Below are the code and all the weights of a small trained network. Each question names an input and a class and asks about switching units off, where a switched-off unit gives its printed mean instead of its output.

import numpy as np


def w(rows, s, z=0):
    codes = np.array(rows[::2]) - 128.0
    scale = np.full(codes.shape[1], s)
    scale[-1] = z or s
    return codes * scale


def norm(h):
    return h / np.sqrt((h * h).mean(-1, keepdims=True) + 1e-5)


def f(y):
    return y / 2 * (1 + np.tanh(0.7978845608 * (y + 0.044715 * y**3)))


def log_softmax(a):
    a = a - a.max(-1, keepdims=True)
    return a - np.log(np.exp(a).sum(-1, keepdims=True))


def net(x, mask):
    res = np.array(x, float).reshape(1, 2) / 4 @ E
    u = 0
    for l in range(4):
        y = f(norm(res) @ A[l][:, :-1].T + A[l][:, -1])
        res = res + np.where(mask[u : u + 7], y, B[l][:, -1]) @ B[l][:, :-1]
        u += 7
    return log_softmax(norm(res)[-1] @ U[:, :-1].T + U[:, -1])


A, B = {}, {}
E = w([
[12,7,106,192,214],'x0',
[34,64,4,164,85],'x1',
],0.0031)
A[0] = w([
[209,253,162,90,157,222],'0.n0',
[153,82,46,183,104,173],'0.n1',
[71,126,163,172,173,17],'0.n2',
[102,78,46,246,104,149],'0.n3',
[78,120,105,220,235,15],'0.n4',
[195,134,108,115,139,5],'0.n5',
[78,77,152,119,206,101],'0.n6',
],0.0049,0.0027)
B[0] = w([
[109,210,194,98,141,254],'0.n0',
[139,144,183,180,79,162],'0.n1',
[122,31,57,118,170,123],'0.n2',
[192,186,157,175,105,187],'0.n3',
[219,50,136,97,179,151],'0.n4',
[125,113,97,79,165,115],'0.n5',
[93,133,103,2,133,152],'0.n6',
],0.0046,0.0054)
A[1] = w([
[108,225,134,121,38,183],'1.n0',
[190,48,104,114,227,92],'1.n1',
[108,154,196,146,224,160],'1.n2',
[197,227,109,46,53,254],'1.n3',
[3,99,39,160,147,213],'1.n4',
[130,111,6,136,86,145],'1.n5',
[151,203,199,28,134,151],'1.n6',
],0.0048,0.0026)
B[1] = w([
[98,67,85,104,191,217],'1.n0',
[133,79,81,71,208,148],'1.n1',
[142,224,99,50,183,167],'1.n2',
[129,92,156,71,253,254],'1.n3',
[233,226,165,76,113,161],'1.n4',
[66,214,158,102,139,139],'1.n5',
[185,208,179,184,79,228],'1.n6',
],0.0044,0.0057)
A[2] = w([
[226,131,52,108,107,85],'2.n0',
[66,150,105,126,214,117],'2.n1',
[76,211,189,187,78,101],'2.n2',
[228,74,148,227,90,9],'2.n3',
[45,169,233,70,212,128],'2.n4',
[127,83,98,248,29,17],'2.n5',
[139,117,182,2,160,175],'2.n6',
],0.0041,0.0015)
B[2] = w([
[76,137,140,101,127,128],'2.n0',
[62,139,98,51,115,161],'2.n1',
[160,100,59,168,152,154],'2.n2',
[47,178,64,116,75,119],'2.n3',
[118,119,64,143,42,252],'2.n4',
[194,159,132,156,43,140],'2.n5',
[148,112,99,253,107,242],'2.n6',
],0.0054,0.0037)
A[3] = w([
[207,224,180,116,93,94],'3.n0',
[9,132,47,85,100,137],'3.n1',
[192,197,88,110,136,29],'3.n2',
[157,151,112,88,30,172],'3.n3',
[200,39,166,70,171,78],'3.n4',
[137,139,151,255,43,60],'3.n5',
[136,179,143,254,44,5],'3.n6',
],0.0053,0.0032)
B[3] = w([
[206,157,201,110,193,253],'3.n0',
[121,245,69,94,72,148],'3.n1',
[123,112,208,143,106,157],'3.n2',
[70,53,85,162,201,163],'3.n3',
[77,75,63,174,210,146],'3.n4',
[254,99,109,225,15,152],'3.n5',
[167,90,81,247,144,159],'3.n6',
],0.0048,0.0044)
U = w([
[69,232,2,17,57,197],'0',
[67,26,165,77,39,4],'1',
[219,92,45,235,14,252],'2',
[53,32,169,50,13,4],'3',
[102,74,127,71,69,4],'4',
[97,23,30,49,236,252],'5',
[59,56,162,47,9,4],'6',
[224,227,218,55,186,252],'7',
],0.0061,0.0038)

Each question gives the input, the list of numbers given to net, and the class t.
The units are the neurons (one row each of A and B). Each row of codes is followed by its name. A weight is (code - 128) times the scale printed after its matrix; where a second scale follows, it is the last column's (A, B and U).
mask holds one flag per neuron, layer by layer. A switched-off neuron (its flag False) gives its mean, the last column of its row in B, instead of its output. The means were averaged over made-up inputs and are rounded, as every weight is.
A unit's drop is (log p(t) with every unit on - log p(t) with that unit switched off) / (log p(t) with every unit on - log p(t) with every unit switched off).
most important unit: the unit with the biggest drop
top k neurons: the k neurons with the biggest drops, biggest first
top k neurons in layer l: the k neurons of layer l with the biggest drops, biggest first
drop of u: that unit's drop, to one decimal
input [0,1], class 2: most important unit -> 0.n1
input [5,3], class 0: top 3 neurons in layer 1 -> (1.n6; 1.n3; 1.n0)
input [3,3], class 2: top 3 neurons -> (0.n1; 1.n3; 0.n3)
input [5,6], class 2: top 4 neurons -> (0.n3; 1.n3; 0.n1; 0.n0)
input [-8,6], class 0: top 4 neurons -> (1.n0; 1.n4; 1.n3; 0.n3)
input [-4,6], class 0: top 3 neurons -> (1.n0; 1.n6; 1.n3)
input [-2,4], class 2: top 3 neurons -> (0.n1; 0.n6; 1.n2)
input [7,5], class 0: top 2 neurons -> (0.n4; 1.n6)
input [6,-8], class 5: top 2 neurons in layer 3 -> (3.n4; 3.n0)
input [4,6], class 2: top 2 neurons -> (1.n3; 0.n1)
input [7,4], class 0: top 2 neurons in layer 3 -> (3.n1; 3.n0)
input [-7,5], class 0: top 3 neurons in layer 2 -> (2.n1; 2.n4; 2.n5)
input [3,1], class 5: top 2 neurons in layer 0 -> (0.n4; 0.n0)
input [3,0], class 5: most important unit -> 0.n4
input [4,3], class 0: top 2 neurons in layer 0 -> (0.n0; 0.n4)
input [-1,1], class 0: top 2 neurons -> (1.n4; 1.n0)
input [6,6], class 2: top 4 neurons -> (1.n3; 0.n1; 0.n3; 1.n0)
input [4,4], class 2: top 3 neurons in layer 1 -> (1.n2; 1.n3; 1.n0)
input [3,2], class 0: top 3 neurons in layer 2 -> (2.n3; 2.n6; 2.n4)
input [-4,5], class 0: most important unit -> 3.n1
input [-7,6], class 0: top 2 neurons -> (1.n0; 3.n1)
input [-1,2], class 2: top 2 neurons -> (0.n1; 0.n6)
input [0,0], class 0: top 2 neurons in layer 0 -> (0.n4; 0.n0)
input [5,8], class 2: drop of 1.n3 -> 2.1
